In the rows, zero is written as 128.
Each row is followed by its class.
[121 119 133 129 131 212 132 124 122 127 142 131 127 114 131 115 124 144
 160 131 128 129 125 198 151 112 137 141 128 134 134 106 144  99 120 104
 132 125 131 218 120 127 130 129 125 128 145 127 143 125 121 134 137 124
  96 110 185 132 114 124 130 179 138 133 132 135 121 122 125 131 118 145
 167 125  87 135 105 146 124 134 130 133 136  59 140 108 146 130 126 107
 131 130 159 120 128  81  95 114 126 158 141 127 166  80 118 131 114 134
 130 117 116 129 127 155 136 121  92 144 113 125 128 137 136 121 137 128
 105 104 139 111 174 132 107 130 205  37 146 119 143 135 120 117 130 139
 154 138 135 123 131 133 144 115 128 137 123 123 123 124 121 146 188 127
 156 107 137] : (65)
[128 125 127 130 128 168 130 143 120 130 149 122 123 130 130 125 126 131
 142 127 130 131 131 209 153 117 129 141 121 148 128 108 138 125 127 120
 121 128  64 201 126 133 134 122 129 106 139 155 129 130 132 127 135 130
 108 121 179 132 110 109 117 146 118 124 129 137 117 124 123 116 119 131
 125 151 116  87 112 141 134 128 151 123 166  87 119 126 135 141 128 147
 137 119 137 126 140  81  79 113  76 122 141 118 153  96 120 106 173 118
 138 132 112 142 116 151 133 112 198 164  93 119 128 140 128 131 148 128
 149 113 143 128 169 120 110 132 205  35 132 118 124 141 131 125 130 133
 146 118 130 120 125 136 127 128 110 115  78  98 127 120 111 139 147 128
 157 103 137] : (72)
[131 135 129 108 134 133 127 137 122 131 126 127 127 126 133 123 122 122
 131 136 128 127 132 168 140 129 125 136 124 150 135 108 128 123 123 127
 146 121  86 183 138 126 131 125 135 108 135 119 134 116 135 140 131 133
 110 125 161 130  91 102 123 136 123 113 115 136 138 128 123 122 115 126
 161 116 111 125 120 139 122 120 124 132 141 131  92 121 184 129 123 105
 140 124 139 124 139  95  85 125  87 107 134 120 148 105 136 102 162 116
 138 137 128 131 123 145 137 122 185 165  99 126 125 141 129 128 150 130
 116 123 136 127 139 124 125 117 183 119 131 101 127 137 135 129 129 129
 105 128 120 126 117 129 129 128 114 100  98 117 143 131 118 142 177 136
 123 121  96] : (72)
[129 129 130 133 123 163 128 137 126 127 142 119 129 118 141 126 128 101
 136 127 132 123 127 196 129 124 128 135 127 126 132 125 140 104 118 125
 143 123 107 202 133 135 130 122 130 124 141 127 131 141 130 125 129 125
  96 113 154 108 101 110 131 132 124 118 123 137 129 130 105 127 125 129
 126 143 102 125 115 140 130 123 138 141 161 116 131 117 131 129 122 140
 133 151 142 140 133 106  91 116 105 118 153 118 134 108 119 115 154 123
 131 135 132 135 125 148 139 125 173 148  97 132 119 160 125 137 140 133
 131 115 110 125 144 130 140 130 186 104 124 137 126 123 131 123 126 130
 126 130 130 122 130 126 124 131 123 120 103 142 128 129 121 156 171 125
 145 105 150] : (72)
[153 132 133 122 117  88 122 136 132 121 164 144 123 100 125 128 137 114
 154 135 118 106 145 141 124 149 120 123 132 145 129 137 137 123 112 101
 146 117 104 150 129 157 128 144 126 141 135 112 132 120 135 125 130 123
 138 153 161 120 113 152 114  96 128 128  99 141 111 141 125 116 134 121
 170 132 133 137 101 138 132 181 119 129  86   4 132 130 120 130 130 119
 129 126 122 132 116 152  96 115  69 134 137 130 172 109 131 117 135  98
 117 121 138 125 130 147 124 142 202 133 165 114 130 170 113 136 121 141
 144 108 101 170 181 127 158 143 240 109 136 174 122 141 153 135 116 128
 119 139 144 127 117 115 129 133 127  89 106 142 126 114 127 152 111 127
 155  57  88] : (60)
[134 129 126 128 137 124 131 133 135 131 134 112 131 130 127 124 133 101
 130 132 130 121 129 169 125 141  82 126 121 128 126 141 131 129 126 115
 126 123 106  87 133 159 133 126 123 128 140 125 117 134 137 130 126 100
 141 126 128 124 122 144 123 126 117 129  92 144 122 129 126 125 129 130
 173 171 121 131 103 136 132 127 140 139 148  38 129 129 132 134 127 162
 134 124 142 136 140 122 107 126  86 113 131 137 111 125 139 109 110 118
 127 129 122 126 133 127 133 137 136 143 127 129 119 159 127 133 148 131
 103 135 122 125 145 116 162 137 209 151 129 120 135 127 125 130 132 112
 117 133 122 130 102 136 126 123 121 108 113 148 125 128 130 172 116 122
 133  93 118] : (60)
[125 123 132 131 134 186 137 133 128 128 138 118 126 116 132 114 125 128
 146 123 129 134 134 224 108 117 126 130 127 138 133 129 144 124 127 126
 146 119 115 220 147 112 127 127 132 140 159 124 140 132 138 124 123  95
  98 110 188 130  72 125 135 147 124 112 123 148 128 129 121 128 127 117
 147 146  87 128 103 144 127 137 134 147 193 123 138 106 136 132 130 171
 141 130 156 129 126  87 116 124 125 118 139 121 139 115 126 148 158 128
 131 129 120 138 138 147 145 129 190 181  95 134 123 119 131 132 148 141
 103 116 114 124 165 127 125 129 198 104 132 127 125 124 129 119 124 133
 134 139 139 123 128 135 112 121 114 120 103 175 126 131 122 173 206 129
 181 100 163] : (72)
[123 120 131 114 121 112 132 116 123 141 128 134 125 112 123 124 123 130
 137 138 130 115 139 111 165 142 153 120 133 145 114 108 116 109 108 116
 132 131 104 123 121 126 129 128 134 135 133 132 136 110 119 127 140 161
 132 136 129 136 146 117 116 171 140 133 111 132 118 140 127 129 126 141
 177 120 131 133 108 138 138 152 136  95  69  39 123 121 117 124 134  83
 131 122 108 134 123 147  93 127  84 132 132 132 197 116 121 126  94 131
 122 125 130 110 119 145 116 139 171 109 161 112 139 146 126 120 110 131
 119 112 140 143 161 135 127 137 164  95 142 122 127 148 139 124 129 128
 134 141 131 127 127 123 145 123 125 105 139  82 117 126 134 125  97 115
  98 109  23] : (79)
[132 125 126 123 129  77 138 139 131 126 142 133 128 133 140 126 125 111
 125 122 135 121 138 165 115 138 101 128 125 123 126 137 139 142 123 123
 143 129  88 106 142 151 138 132 126 145 135 129 116 130 148 123 126 100
 138 130 118 132 112 150 125  88 111 125 104 137 125 131 120 122 129 119
 161 181 121  74 117 142 136 139 149 133 211 153 120 123 126 134 129 169
 135 127 129 143 146 150  90 124  90 104 139 125 101 132 130 110 146  96
 129 136 125 137 130 120 137 151 226 146 102 128 122 152 123 133 145 138
 149 136 107 148 135 126 171 156 158 152 138 128 126 127 135 128 124 128
 129 126 137 119 128 127 117 133 120 122  97 139 130 124 122 146 112 125
 140  94 110] : (64)
[134 127 133 130 128 145 120 138 127 133 141 131 119 127 136 122 125 113
 128 134 127 129 131 176 108 128 129 130 130 136 132 125 134 124 127 127
 145 128 102 194 129 132 130 129 124 121 144 123 138 130 129 129 129 121
 106 124 172 123 103 122 132 114 119 121 123 136 129 124 126 128 119 129
 139 137 117 126 134 143 135 128 133 145 138  99 144 117 142 127 125 104
 125 126 155 129 127 103  89 114 115 124 132 125 116 106 128 122 153 130
 133 140 123 129 120 139 150 119 173 155 103 120 117 131 130 128 134 132
 156 156 121 129 125 120 148 117 198  90 129 130 118 124 137 130 125 140
 131 123 125 125 123 128 131 127 115 120 125 153 130 124 121 151 167 130
 141 117 158] : (72)
[120 114 127 129 125 160 121 129 132 134 132 101 135 127 138 125 129  92
 135 132 134 132 130 191 131 124 115 121 128 146 129 132 132 131 110 107
 125 133  99 125 119 153 135 131 116 126 172 130 127 132 128 123 133 115
 120 117 111 148 118 144 131 136 128 133 113 146 108 122 124 112 126 119
 123 176 121 122 117 135 125 114 144 139 131  18 142 125 135 131 129 186
 134 115 135 122 132 112 106 129  93 109 139 138 115 137 106 142 120 132
 121 127 126 129 125 137 134 120 150 141 118 123 129 131 124 128 131 140
 132 123 130 122 144 117 147 119 202  87 132 142 127 128 123 120 125 128
 133 133 122 131 129 131 128 123 120 108 107 151 116 118 135 149 111 114
 152 122 142] : (73)
[134 128 132 124 133 119 132 122 116 129 152 136 129 109 142 124 127 139
 138 134 127 114 131 124 148 137 135 136 126 131  61 117 126 112 117 133
 147 122 130 174 133 130 128 120 137 126 139 122 146 137 134 133 129 133
 116 127 169 129 112 116 124 140 132 117 112 125 142 137 127 132 129 137
 172 108 119 157 115 144 127 130 135 122 112 101 127 116 129 125 129  80
 129 131 142 133 132 122 111 117 110 135 133 121 161 101 133  96 130 120
 133 131 131 125 120 145 124 130 148 133 136 128 128 154 126 122 139 123
  99 121 115 135 150 132 139 134 169 145 129 124 143 128 133 132 123 136
 121 134 141 126 119 127 144 144 131 121 133 125 129 121 120 151 152 132
 101  96  88] : (72)
